Table B holds the same points as the rows below and some others, measured another way and shuffled. Each row below is followed by which row of B it is.
B:
0: [  -2  130 -315  387  -67  144  197  -91 -407 -208 -106 -352 -112  360
  139  111  -19]
1: [ 212   62   43 -125  -17  -84 -162  -41  -79  128  -53   58  120 -143
 -103 -163   44]
2: [  72  348 -338  474 -304   33  -39 -251 -300 -196 -301 -551 -140  635
   64  303  -41]
3: [ 229 -100   -5  -73  123   11 -111   60 -215  212   -3   21  199 -237
  -91 -159  157]
4: [ 138   82  164 -368   10 -119  -32  -49  117  -24   47  309  -27 -272
  -89 -340 -114]
5: [ -41    2 -318  319   47  236  336  -49 -371 -287  -10 -287 -187  296
  196   48  -23]
6: [ 249  377   -7   18 -340 -211 -384 -252   33   74 -290 -177   25  250
 -153   70  -54]
7: [  44   16 -303  218  -22  241  185 -140 -170 -291  -67 -335 -245  380
  140  137  -12]
8: [ 107 -200   53 -370  223  119  156   30   89 -113  176  270 -117 -297
   12 -314  -11]
9: [ 211  163  -72  230  -74 -127 -212    1 -441  280 -171 -166  316  -23
 -104  -48  126]
10: [ 275 -309  -61 -123  252  151  -95   87 -164  220   62  -30  176 -256
  -78 -105  264]
11: [ 229   93  -13  109   -9 -120 -208   30 -374  303 -117  -65  323 -150
 -131 -125  139]
12: [ 252   48  -20   24  -14  -79 -235  -19 -223  241 -114  -76  229  -98
 -124  -71  133]
13: [  22  403  274 -369 -198 -336   13 -124  129 -131  -11  465  -90 -235
  -87 -468 -341]
14: [  47   -3 -222   14   -2  217  176 -148    2 -330  -13 -187 -308  284
  120   53  -59]
15: [ 134  113  202 -473  -32 -117  -27 -103  279 -111   50  369 -145 -234
  -77 -352 -175]
16: [ 180  -24   31 -113   95  -33  -71   37 -186  150   16  103  153 -235
  -71 -220   75]
17: [  58   90  237 -498   17 -135   97  -50  215 -160  121  481 -148 -346
  -42 -466 -216]
18: [ 160  308 -104  176 -223 -122 -166 -157 -208   31 -212 -213   46  227
  -58   38  -32]
19: [  -7  304  266 -407 -102 -253  120  -81  124 -178   67  512 -124 -298
  -44 -516 -335]
20: [  81   29  197 -477   69  -72  106  -21  192 -146  137  439 -139 -340
  -31 -435 -171]
21: [ 252  434  199 -302 -350 -337 -399 -270  286   37 -220  126  -39   41
 -205 -132 -175]
22: [ 100  -62  -97  -11   92  106  106  -15 -165  -72   27  -34  -46  -36
   38 -113   31]
23: [ 204  -60  -91  -76   37  100  -85  -87   -9  -15  -47 -111  -45   54
  -32   -3   82]
24: [ 145  111   22  -96  -36  -71  -67  -57  -81   17  -46   63   32  -75
  -63 -165  -30]
25: [ 141 -187 -316   83   88  349   97 -127  -35 -235  -28 -366 -260  330
  107  189  119]
26: [ 234 -275  -50  -51  267  123  -49  134 -299  257   70    0  234 -308
  -62 -163  252]
27: [  61  487  202 -184 -286 -368  -90 -148    3  -47 -107  296   -3  -99
 -110 -338 -292]
28: [ 121 -139 -151  -70  109  214  102  -60  -21 -148   31  -97 -164   75
   50  -26   64]
29: [ 198   67  -16  125   27 -102 -148   58 -423  290  -76  -36  324 -179
 -110 -160  129]
30: [ -84  418 -168  210 -278  -43  210 -228 -143 -416 -142 -158 -308  426
  132  -11 -290]
31: [ 231 -116  -17 -154  114   53 -102    5  -65  113   16   20   78 -164
  -71 -129  119]
32: [ -30   -4 -153  -70   40  194  311 -102   11 -400   63  -20 -355  156
  152  -91 -143]
33: [  43  218  -30 -239 -188   14   89 -274  307 -419  -49   34 -434  258
   50  -67 -257]
34: [ 291 -102  -53   46  100    3 -238   51 -301  336  -71 -116  304 -167
 -131  -61  253]
35: [ 133  196  114 -191  -93 -164  -86  -82    3   11  -41  182   11 -136
  -85 -249 -110]
36: [ 110  282  122 -224 -165 -200  -79 -140   70  -75  -65  204  -63  -67
  -81 -249 -187]
37: [ 139  201   88 -194 -122 -152  -99 -105   37  -16  -64  137  -16  -80
  -83 -210 -105]
38: [ 237 -311   -3 -403  230  212  -10  -28  230  -57  120   96 -141 -182
  -31 -136  118]
39: [ 307  -91    3 -123   72   -6 -258   -7  -87  251  -57  -39  186 -165
 -140  -79  193]
40: [ 220 -148  -78 -169   94  139  -59  -70   57  -17    4  -72  -73  -13
  -35  -30  103]
41: [ 126  -20 -143   12   25  124   33  -86  -91  -96  -37 -146 -103  118
   20    4   36]
42: [ 284  -47  -15  -42   52  -33 -240    6 -179  265  -73  -57  229 -153
 -141  -86  182]
43: [  61   88   59 -126   37  -73  106   14 -150  -31   50  213   28 -217
   -8 -320  -93]
44: [ 212   95   11   33  -19 -119 -171    3 -272  225  -86   -3  241 -144
 -120 -157   74]
45: [ 251  -34   51 -319   14    1 -176 -105  194   28  -26   68  -53 -102
 -110 -117   42]
46: [ -10 -152 -404  309  153  390  364  -36 -347 -309   33 -379 -237  333
  229  128   67]
47: [  38    1   97 -290   97  -14  168    9   12 -142  129  315  -95 -265
   12 -362 -125]
48: [ 377 -229 -157 -179   56  225 -315 -165  233   51 -106 -309 -100  170
 -102  219  248]
49: [ 131  130  125 -279  -40 -117  -33  -71   78  -41    6  233  -41 -179
  -72 -285 -117]
50: [  38  126 -227  142  -92  142  142 -167 -104 -300  -88 -249 -257  356
  105   83  -77]
51: [ 176   10   36 -215   23  -19  -65  -61   36   -2   -9  102  -17 -123
  -63 -177   -1]
52: [ 194   61  204 -517  -28 -106 -118 -117  335  -73   37  330 -137 -226
 -110 -308 -116]
53: [  36  195 -121  -13 -152   50   95 -209   51 -316  -84 -107 -285  287
   61   -1 -160]
54: [  42 -199 -369  205  145  397  277  -66 -211 -295   22 -365 -251  318
  190  151  100]
55: [ 259 -121  -33   27  149    8 -161   89 -336  320  -32  -43  311 -237
 -110 -127  228]
56: [  83 -442 -273 -135  326  501  331  -20   50 -342  178 -145 -358   93
  181   24  121]
57: [ 109  101  -69  297   55  -97    4  129 -660  280  -56  -53  384 -197
  -38 -204  110]
58: [  56 -214 -340  143  148  393  268  -68 -147 -298   36 -332 -275  290
  179  131   87]
59: [ 180  108 -174  140 -100   49 -108 -144 -151  -29 -150 -274  -32  250
  -17  107   49]
60: [ 253 -332 -130 -213  215  285  -33  -47  122  -40   51 -120 -128  -13
  -10   28  193]
61: [ 276  239  -42  -81 -266  -79 -351 -279  176   -7 -245 -215  -92  292
 -136  137  -13]
62: [ 123   74  112 -271   11  -81    5  -30   17  -28   33  247  -15 -220
  -53 -307  -80]
63: [  87  -61  -88 -284   24  206  137 -178  294 -380   44    0 -412  157
   79  -41  -94]
64: [ 236  135   32    6  -61 -155 -239  -24 -227  253 -124  -13  243 -130
 -144 -134   77]
65: [ 263 -239 -200 -116  115  274  -96 -113  113  -68  -32 -259 -159  161
   -6  145  189]
66: [-116 -191 -199  -35  235  342  560   15 -130 -467  208   40 -369   32
  249 -179 -110]
67: [  81 -281 -214 -159  199  378  250  -90  120 -346  110 -111 -362  131
  140    7   37]
68: [ 194  275   -4  -26 -224 -143 -226 -185    0   19 -184  -91   -7  149
 -102  -24  -64]
69: [ 204  -77  -47  103  143  -10  -87  116 -429  287  -13  -39  317 -240
  -76 -161  195]
70: [ 148   29   65 -223   18  -37  -36  -37    4    4   15  157    3 -173
  -68 -236  -25]
71: [ 214   28  -11   59   46  -78 -150   52 -345  271  -69  -18  290 -189
 -112 -148  136]

[  92  131  104   -6 -101   -3  -55  -80  -64  -51  -51   63  -51   57
  -16  -20   22  -93   24 -260  119    5  215   -6   56]  36
[  -8  -66  -56   10  -78   34  -13  -50   -7  -61    6   50   29   65
  -17    8   24   66   87    3 -104   -5  -45   28   -5]  41
[ -86 -166 -104   27 -177   74   11   73  -47 -116  -54   86   80  121
   16   22  -14  167  248  122 -277  -69 -160   92   60]  7
[ 170   39  -56 -140  199   26  -47  -63   38  105  188 -243  -45 -184
   32 -155   33  -75 -140   19  -75  -16 -182  -44  -36]  34
[-107 -242  -69    1 -125   76   18  142  -94  -87   10  -23   91  105
   35   16  -21  252  259  251 -351  -52 -251   45   49]  58
[-119 -252   32    0 -104   47   27  161 -148  -74   47  -77   84  128
   29   33  -21  304  249  270 -306    1 -197  -27   38]  56
[ 120   84   23  -55   43    3  -50 -105    1   23   66  -62  -42  -45
   -3  -66   40  -81  -67 -137   45   11   46  -30   -7]  1
[  99  166  243   -2 -109  -37  -53  -67 -139  -46  -43   25  -73   92
  -18   -4   23  -77   11 -307  219   51  336  -75   55]  13
[ 102   16   51  -83  118   -3  -34  -65  -26   63  149 -168  -39  -66
    5  -69   41   -7  -92  -16    3   44  -32  -97  -44]  16
[  65   -6  -43  -67  -86   83  -31   97  -63  -36  -21  -67   11  -21
   63 -100  -40    6  161    1 -206 -120 -148   88  123]  65
[ 110  144  237  -42  -89  -12  -49   20 -171  -27  -25  -56  -67   51
   17  -57  -12  -60   52 -241  131    5  232  -55  101]  15
[ 111   30   38  -89   72   18  -38  -19  -42   44  108 -160  -31  -67
   23  -96   16  -16  -32  -27  -44   -3  -58  -47    5]  31
[  34 -113 -115  -42  229  -26  -11 -234  119   85  257 -112   10  -65
  -64    8  115   77 -214  131  -30  137 -137 -131 -228]  57
[ 158   73    8 -118  126   23  -49  -42  -10   75  132 -199  -47 -133
   31 -131   19  -77  -84  -50  -30  -20  -90  -45    8]  44
[ 106   82  -92  -12   89  -15  -51 -279  125   22   85   49  -44  -46
  -63  -16   94 -123 -182 -176  122   63   74  -23 -122]  64
[ 159   44  -88 -125  147   46  -49  -56   46   76  143 -193  -35 -161
   36 -147   21  -93  -92   -9  -94  -46 -176   -2   -3]  9
[-114 -135  -74   90 -221   36    2  -46  -25 -148  -93  215   68  200
  -35  104   27  148  202   12 -134    4    8   67    1]  14
[  66   91  279  -22  -59  -39  -42   -3 -186  -17   23  -69  -56   91
   -6   -7   17   11   25 -179  150   73  255 -125   41]  17
[  26   33   -7   40  -39  -22  -37 -217   38  -45   16  132  -18   84
  -75   59   81  -22  -59 -163  120   86  165  -35  -93]  51
[  11  -12 -158   35 -107   48  -29 -138   83  -80  -46  162   25   54
  -34   10   40  -26   61  -94  -70  -34  -12   97  -14]  59
[  92  190 -147   56 -218   50  -71 -207  104 -127 -192  325  -32   63
  -43   -8   32 -229   59 -396   96  -92  195  182   65]  61
[  71   10  113  -63  -14   10  -26   47 -114   -1   55 -130  -22    5
   30  -63   -7   39   57  -27  -48   -7    1  -50   55]  38
[-138 -190  -28   86 -179   17   15  -37  -48 -129  -36  165   76  213
  -46  122   36  220  181   92 -138   48   -6    9  -38]  67
[ 144  186  220  -55  -89   -3  -60   13 -153  -21  -37  -56  -77   22
   26  -85  -14 -108   44 -282  131  -20  231  -36  122]  52
[ -62 -145 -120   15 -158   81    1   64  -29 -105  -49   71   72   96
   18   10  -13  136  231  107 -268  -77 -170   97   59]  25
[  72  104   43   13  -74  -13  -50 -155   -3  -46  -25  108  -42   63
  -43   12   48  -81  -21 -235  128   32  194   -4   -9]  37
